Below is a small trained network, with its code and all its weights. Each question gives an input and a target symbol and asks what happens when units are switched off, that is, made to give their printed mean instead of their output.

import numpy as np


def w(rows, s, z=0):
    codes = np.array(rows[::2]) - 128.0
    scale = np.full(codes.shape[1], s)
    scale[-1] = z or s
    return codes * scale


def f(y):
    return y / 2 * (1 + np.tanh(0.7978845608 * (y + 0.044715 * y**3)))


def softmax(a):
    e = np.exp(a - a.max(-1, keepdims=True))
    return e / e.sum(-1, keepdims=True)


def log_softmax(a):
    a = a - a.max(-1, keepdims=True)
    return a - np.log(np.exp(a).sum(-1, keepdims=True))


def net(x, mask):
    ids = ['ΔΘΛΦΨαγζηξπτ'.index(c) for c in x.split()]
    T = len(ids)
    res = E[ids] + P[:T]
    u = 0
    for l in range(3):
        q, k, v = (res @ M[l].T for M in (Q, K, V))
        z = softmax(np.where(np.tri(T) > 0, q @ k.T / 4**0.5, -1e9)) @ v
        res = res + np.where(mask[u], z, O[l][:, -1]) @ O[l][:, :-1]
        u += 1
        y = f(res @ A[l][:, :-1].T + A[l][:, -1])
        res = res + np.where(mask[u : u + 8], y, B[l][:, -1]) @ B[l][:, :-1]
        u += 8
    return log_softmax(res[-1] @ U[:, :-1].T + U[:, -1])


Q, K, V, O, A, B = {}, {}, {}, {}, {}, {}
E = w([
[98,105,103],'Δ',
[46,235,162],'Θ',
[100,117,65],'Λ',
[73,101,129],'Φ',
[144,118,147],'Ψ',
[165,95,100],'α',
[143,58,206],'γ',
[162,174,86],'ζ',
[115,95,174],'η',
[191,130,135],'ξ',
[179,151,63],'π',
[192,68,247],'τ',
],0.011)
P = w([
[105,2,100],'0',
[109,38,104],'1',
[116,62,108],'2',
[125,80,113],'3',
[126,94,118],'4',
[133,102,119],'5',
[136,112,120],'6',
[128,119,120],'7',
[138,123,122],'8',
[139,126,127],'9',
[142,125,126],'10',
[143,128,123],'11',
[146,128,122],'12',
],0.0058)
Q[0] = w([
[164,131,15],'0.h1',
[163,130,11],'0.h1',
[91,146,246],'0.h1',
[73,131,255],'0.h1',
],0.0092)
K[0] = w([
[92,196,1],'0.h1',
[116,178,29],'0.h1',
[154,27,248],'0.h1',
[138,60,245],'0.h1',
],0.0093)
V[0] = w([
[121,146,159],'0.h1',
[103,255,97],'0.h1',
[124,127,164],'0.h1',
[122,164,83],'0.h1',
],0.008)
O[0] = w([
[134,163,163,89],'0.h1',
[176,253,102,3],'0.h1',
[120,134,177,107],'0.h1',
[162,192,42,114],'0.h1',
],0.0053,0.0036)
A[0] = w([
[101,84,77,221],'0.n1',
[141,96,66,253],'0.n2',
[45,70,72,221],'0.n3',
[135,128,136,126],'0.n4',
[159,24,254,201],'0.n5',
[40,152,149,238],'0.n6',
[61,145,158,202],'0.n7',
[73,139,198,253],'0.n8',
],0.0089,0.0023)
B[0] = w([
[132,75,62,206],'0.n1',
[160,62,79,215],'0.n2',
[105,75,43,221],'0.n3',
[131,129,135,127],'0.n4',
[146,54,254,255],'0.n5',
[58,167,121,140],'0.n6',
[74,155,142,134],'0.n7',
[72,146,198,151],'0.n8',
],0.0075,0.0051)
Q[1] = w([
[72,213,164],'1.h1',
[254,13,107],'1.h1',
[148,60,87],'1.h1',
[227,19,127],'1.h1',
],0.0062)
K[1] = w([
[176,57,112],'1.h1',
[44,220,179],'1.h1',
[72,254,131],'1.h1',
[73,203,177],'1.h1',
],0.0068)
V[1] = w([
[30,167,105],'1.h1',
[169,84,74],'1.h1',
[2,94,86],'1.h1',
[28,177,126],'1.h1',
],0.007)
O[1] = w([
[28,154,148,104],'1.h1',
[143,27,80,183],'1.h1',
[2,149,28,255],'1.h1',
[17,190,167,89],'1.h1',
],0.0049,0.0058)
A[1] = w([
[102,78,203,103],'1.n1',
[155,81,8,75],'1.n2',
[47,128,131,254],'1.n3',
[97,46,209,179],'1.n4',
[107,77,4,65],'1.n5',
[236,44,149,104],'1.n6',
[79,32,226,189],'1.n7',
[95,74,3,62],'1.n8',
],0.0054,0.0033)
B[1] = w([
[89,77,174,164],'1.n1',
[143,191,229,249],'1.n2',
[83,130,81,193],'1.n3',
[68,66,147,221],'1.n4',
[130,211,221,249],'1.n5',
[255,117,146,254],'1.n6',
[57,71,137,239],'1.n7',
[129,224,226,252],'1.n8',
],0.0073,0.007)
Q[2] = w([
[55,83,69],'2.h1',
[4,153,62],'2.h1',
[234,72,196],'2.h1',
[143,28,142],'2.h1',
],0.0035)
K[2] = w([
[52,105,237],'2.h1',
[52,178,253],'2.h1',
[185,59,21],'2.h1',
[125,60,85],'2.h1',
],0.0033)
V[2] = w([
[94,150,41],'2.h1',
[23,117,177],'2.h1',
[4,122,180],'2.h1',
[169,130,218],'2.h1',
],0.0035)
O[2] = w([
[150,35,142,3],'2.h1',
[239,149,94,198],'2.h1',
[255,146,96,197],'2.h1',
[98,232,139,232],'2.h1',
],0.0036,0.0064)
A[2] = w([
[51,2,108,181],'2.n1',
[32,193,114,180],'2.n2',
[209,176,203,41],'2.n3',
[47,51,171,2],'2.n4',
[152,86,192,77],'2.n5',
[143,148,199,200],'2.n6',
[53,57,141,72],'2.n7',
[68,66,151,56],'2.n8',
],0.0057,0.0075)
B[2] = w([
[115,130,37,246],'2.n1',
[62,91,101,205],'2.n2',
[228,254,69,166],'2.n3',
[197,211,94,180],'2.n4',
[208,125,142,189],'2.n5',
[99,116,174,254],'2.n6',
[164,184,86,175],'2.n7',
[182,192,91,164],'2.n8',
],0.0084,0.0071)
U = w([
[189,122,45,62],'Δ',
[184,255,81,119],'Θ',
[112,35,90,121],'Λ',
[20,102,50,175],'Φ',
[105,156,67,83],'Ψ',
[93,216,192,116],'α',
[127,6,160,160],'γ',
[146,138,15,164],'ζ',
[138,113,235,187],'η',
[148,183,110,101],'ξ',
[31,64,241,141],'π',
[213,134,123,1],'τ',
],0.0063,0.0076)

Each question gives the input, a string of symbols that net reads in full, and the target symbol t.
The units are the heads (4 rows each of Q, K, V and O) and the neurons (one row each of A and B). Each row of codes is followed by its name. A weight is (code - 128) times the scale printed after its matrix; where a second scale follows, it is the last column's (O, A, B and U).
mask holds one flag per unit, layer by layer, with each layer's heads first. A switched-off unit (its flag False) gives its mean, the last column of its rows in O or B, instead of its output. The means were averaged over made-up inputs and are rounded, as every weight is.
A unit's drop is (log p(t) with every unit on - log p(t) with that unit switched off) / (log p(t) with every unit on - log p(t) with every unit switched off).
unit that matters most: the unit with the biggest drop
k most important neurons: the k neurons with the biggest drops, biggest first
k most important neurons of layer l: the k neurons of layer l with the biggest drops, biggest first
drop when u is switched off: that unit's drop, to one decimal
input ξ α α α Δ α, target π: unit that matters most	2.h1
input ξ α Ψ Ψ α α Θ Δ Δ ξ τ Δ, target Θ: 2 most important neurons	[0.n5, 1.n7]
input Λ α ξ π, target Θ: 2 most important neurons	[2.n3, 0.n5]
input Λ Λ α ξ α τ Λ Δ α Δ Θ α τ, target Θ: 2 most important neurons of layer 1	[1.n7, 1.n4]
input η ξ Δ α α α α η ξ α α τ, target τ: 3 most important neurons	[2.n4, 0.n5, 2.n8]
input α α γ, target Δ: 2 most important neurons	[2.n4, 2.n1]
input Θ η α τ, target Θ: 3 most important neurons	[2.n4, 2.n8, 2.n7]
input α Λ π η Θ Δ π τ Δ Λ ξ α Δ, target Θ: 3 most important neurons	[0.n5, 1.n7, 0.n8]
input Δ ξ Δ α ξ Λ, target α: 2 most important neurons	[0.n5, 1.n8]
input τ α α α α τ α Θ α ξ α, target Φ: 2 most important neurons	[1.n6, 2.n2]
input Θ α α η Λ π ξ α α Λ, target Φ: 3 most important neurons of layer 1	[1.n6, 1.n3, 1.n2]
input Λ Δ α, target η: 3 most important neurons	[1.n8, 1.n5, 1.n2]
input α α α Δ, target π: 3 most important neurons of layer 1	[1.n8, 1.n5, 1.n2]
input α Φ Δ Θ α α π α α Φ α η, target Φ: unit that matters most	1.h1
input Λ Θ α Ψ ζ ξ α α α α Δ τ γ, target ζ: 2 most important neurons	[2.n1, 2.n4]
input Δ Δ Δ ξ Φ, target Φ: 2 most important neurons of layer 1	[1.n6, 1.n3]
input α α Δ Θ α Ψ α π α τ α, target Θ: 3 most important neurons of layer 0	[0.n5, 0.n8, 0.n6]
input α ζ π α Δ ξ Ψ τ Θ Φ ξ ξ π, target Φ: 4 most important neurons of layer 0	[0.n6, 0.n8, 0.n7, 0.n2]
input α Δ ξ Δ Φ ζ ζ ξ Λ η Δ Θ ξ, target Φ: drop when 1.n2 is switched off	0.2
input α α Δ π, target Θ: drop when 1.h1 is switched off	0.2
input ξ ξ π α ξ α α α ξ α α Θ Λ, target Φ: drop when 0.n2 is switched off	0.1
